Below is a small trained network, with its code and all its weights. Each question gives an input and a class and asks what happens when units are switched off, that is, made to give their printed mean instead of their output.

import numpy as np


def w(rows, s, z=0):
    codes = np.array(rows[::2]) - 128.0
    scale = np.full(codes.shape[1], s)
    scale[-1] = z or s
    return codes * scale


def f(y):
    return np.maximum(y, 0)


def log_softmax(a):
    a = a - a.max(-1, keepdims=True)
    return a - np.log(np.exp(a).sum(-1, keepdims=True))


def net(x, mask):
    res = np.array(x, float).reshape(1, 6) / 4 @ E
    y = f(res @ A[0][:, :-1].T + A[0][:, -1])
    res = res + np.where(mask, y, B[0][:, -1]) @ B[0][:, :-1]
    return log_softmax(res[-1] @ U[:, :-1].T + U[:, -1])


A, B = {}, {}
E = w([
[128,126,129,127,128,128,128,128,127,128,128,127],'x0',
[164,70,211,135,126,214,133,137,5,77,66,113],'x1',
[137,142,88,236,116,251,73,145,188,122,71,213],'x2',
[127,128,128,128,129,128,127,129,128,128,127,128],'x3',
[148,253,34,181,122,122,186,139,39,56,166,117],'x4',
[128,129,127,129,126,128,129,126,129,130,129,129],'x5',
],0.0039)
A[0] = w([
[124,118,143,95,128,74,134,130,92,131,146,107,6],'n0',
[128,138,120,127,128,117,129,128,149,131,130,128,47],'n1',
[127,129,127,128,128,127,128,128,130,128,128,128,127],'n2',
[129,195,95,144,131,126,141,131,75,112,130,132,156],'n3',
[124,121,139,104,127,87,132,131,101,130,142,112,20],'n4',
[129,129,123,141,128,147,126,123,139,126,125,135,35],'n5',
[120,15,194,95,129,130,117,127,218,148,105,138,132],'n6',
[130,109,151,133,127,160,126,128,77,125,121,125,51],'n7',
[123,156,102,129,125,95,127,124,189,139,141,129,23],'n8',
[127,133,109,173,129,205,113,136,167,127,123,148,9],'n9',
[128,130,127,128,128,126,128,128,131,129,129,128,125],'n10',
[127,126,130,124,129,121,129,127,124,127,130,126,80],'n11',
[126,115,148,84,133,54,136,133,80,129,149,103,3],'n12',
[127,132,115,159,129,181,117,134,154,128,124,142,18],'n13',
[128,129,124,139,128,146,125,130,138,127,126,134,48],'n14',
[135,84,180,136,120,200,130,123,11,117,110,120,40],'n15',
[127,130,121,144,128,156,122,131,142,128,126,136,25],'n16',
[126,125,134,115,127,106,131,128,114,129,134,120,36],'n17',
[130,113,135,122,126,127,125,129,140,131,123,131,137],'n18',
[128,215,83,147,127,125,144,131,59,104,127,131,165],'n19',
[129,116,134,123,125,128,125,132,138,132,127,128,135],'n20',
[121,173,85,128,121,74,128,121,228,146,150,128,19],'n21',
[126,125,132,118,128,111,130,128,116,129,133,121,45],'n22',
[128,132,116,157,128,177,119,134,153,128,124,142,16],'n23',
[129,130,127,129,128,128,129,129,126,127,129,128,134],'n24',
],0.013,0.0005)
B[0] = w([
[133,138,141,142,106,145,154,73,126,130,77,153,181],'n0',
[125,119,130,121,135,124,126,145,137,124,122,132,143],'n1',
[128,127,129,128,128,128,128,129,128,127,128,128,130],'n2',
[130,136,116,147,122,144,90,131,103,148,199,88,197],'n3',
[132,135,138,139,112,141,148,87,125,129,91,147,167],'n4',
[129,131,134,128,120,127,140,108,124,129,114,131,147],'n5',
[138,173,85,170,118,150,85,138,67,138,248,65,255],'n6',
[120,113,123,108,149,109,125,168,160,120,118,140,176],'n7',
[122,99,134,104,154,115,125,181,152,110,106,143,180],'n8',
[134,139,157,124,99,127,175,48,112,134,71,143,206],'n9',
[128,126,128,126,129,128,127,130,129,127,127,129,131],'n10',
[129,130,130,130,126,130,130,121,128,129,122,131,134],'n11',
[136,141,146,148,97,151,163,55,124,131,61,161,200],'n12',
[132,134,147,126,108,126,161,73,117,132,90,138,181],'n13',
[128,131,134,127,121,128,139,109,124,128,115,131,145],'n14',
[108,93,117,84,177,81,124,221,204,110,104,161,241],'n15',
[130,132,137,127,117,127,145,99,122,130,108,133,155],'n16',
[131,131,134,133,119,135,139,106,127,129,108,138,148],'n17',
[127,133,123,133,127,131,122,129,119,129,144,120,145],'n18',
[132,140,113,152,120,148,78,132,95,154,221,75,219],'n19',
[128,132,125,132,126,131,124,130,121,129,141,121,142],'n20',
[120,81,136,89,173,106,121,216,168,99,91,151,214],'n21',
[131,131,132,132,121,133,135,111,127,129,112,136,143],'n22',
[131,135,146,126,109,127,158,77,118,132,92,138,177],'n23',
[128,128,128,128,128,128,127,127,127,128,131,127,131],'n24',
],0.016,0.0073)
U = w([
[140,164,85,174,118,160,61,136,69,156,254,42,255],'0',
[93,53,125,47,197,59,124,222,224,75,98,169,73],'1',
[147,153,170,143,66,150,213,8,111,138,43,171,58],'2',
],0.0075,0.00041)

Each question gives the input, the list of numbers given to net, and the class t.
The units are the neurons (one row each of A and B). Each row of codes is followed by its name. A weight is (code - 128) times the scale printed after its matrix; where a second scale follows, it is the last column's (A, B and U).
mask holds one flag per neuron, in row order. A switched-off neuron (its flag False) gives its mean, the last column of its row in B, instead of its output. The means were averaged over made-up inputs and are rounded, as every weight is.
A unit's drop is (log p(t) with every unit on - log p(t) with that unit switched off) / (log p(t) with every unit on - log p(t) with every unit switched off).
The circuit of an input: a set's keep is (log p(t) with only the set's units on - log p(t) with every unit switched off) / (log p(t) with every unit on - log p(t) with every unit switched off). Starting from the 12 units with the biggest drops (on a tie, the unit counted first), units are removed one at a time, each time the one whose removal leaves the highest keep (on an exact tie, the one counted first), for as long as the keep stays at least 0.8.
circuit, biggest first: the units of the circuit, biggest drop first
k most important neurons: the k neurons with the biggest drops, biggest first
drop of u: that unit's drop, to one decimal
input [-3,6,1,-1,2,-4], class 1: circuit, biggest first => n15
input [0,4,-6,-4,5,6], class 2: 3 most important neurons => n6, n12, n0
input [-8,-1,5,1,3,4], class 2: 2 most important neurons => n6, n9
input [1,-8,-6,-7,6,4], class 1: 2 most important neurons => n21, n6
input [8,2,4,-8,-2,2], class 2: circuit, biggest first => n19, n21
input [4,1,-5,-5,-4,2], class 2: 4 most important neurons => n12, n19, n0, n3
input [3,-6,-7,-7,5,-7], class 2: 2 most important neurons => n12, n15
input [-8,8,-7,2,-8,2], class 0: 4 most important neurons => n6, n21, n8, n9
input [-6,8,5,6,6,-3], class 1: 3 most important neurons => n15, n6, n7
input [-4,-7,1,2,6,-6], class 1: 3 most important neurons => n21, n6, n8
input [2,8,8,-8,0,-3], class 1: 4 most important neurons => n15, n7, n12, n0
input [4,-4,-6,4,1,-5], class 2: 2 most important neurons => n15, n12
input [0,-6,7,7,-3,-8], class 2: 4 most important neurons => n15, n9, n13, n23
input [-5,2,3,7,-7,-5], class 0: most important neuron => n6
input [1,-7,-7,1,-7,-4], class 0: 3 most important neurons => n6, n15, n9
input [1,-5,7,3,-7,-8], class 0: 2 most important neurons => n6, n12
input [7,-5,-1,3,-6,2], class 0: drop of n15 => 0.6
input [-7,4,-1,-5,-8,2], class 0: drop of n6 => 2.9
input [5,6,-2,2,4,-3], class 1: drop of n6 => 0.9
input [-4,6,4,-8,0,-1], class 1: drop of n15 => 1.2
input [6,5,-8,-3,3,5], class 2: circuit, biggest first => n12
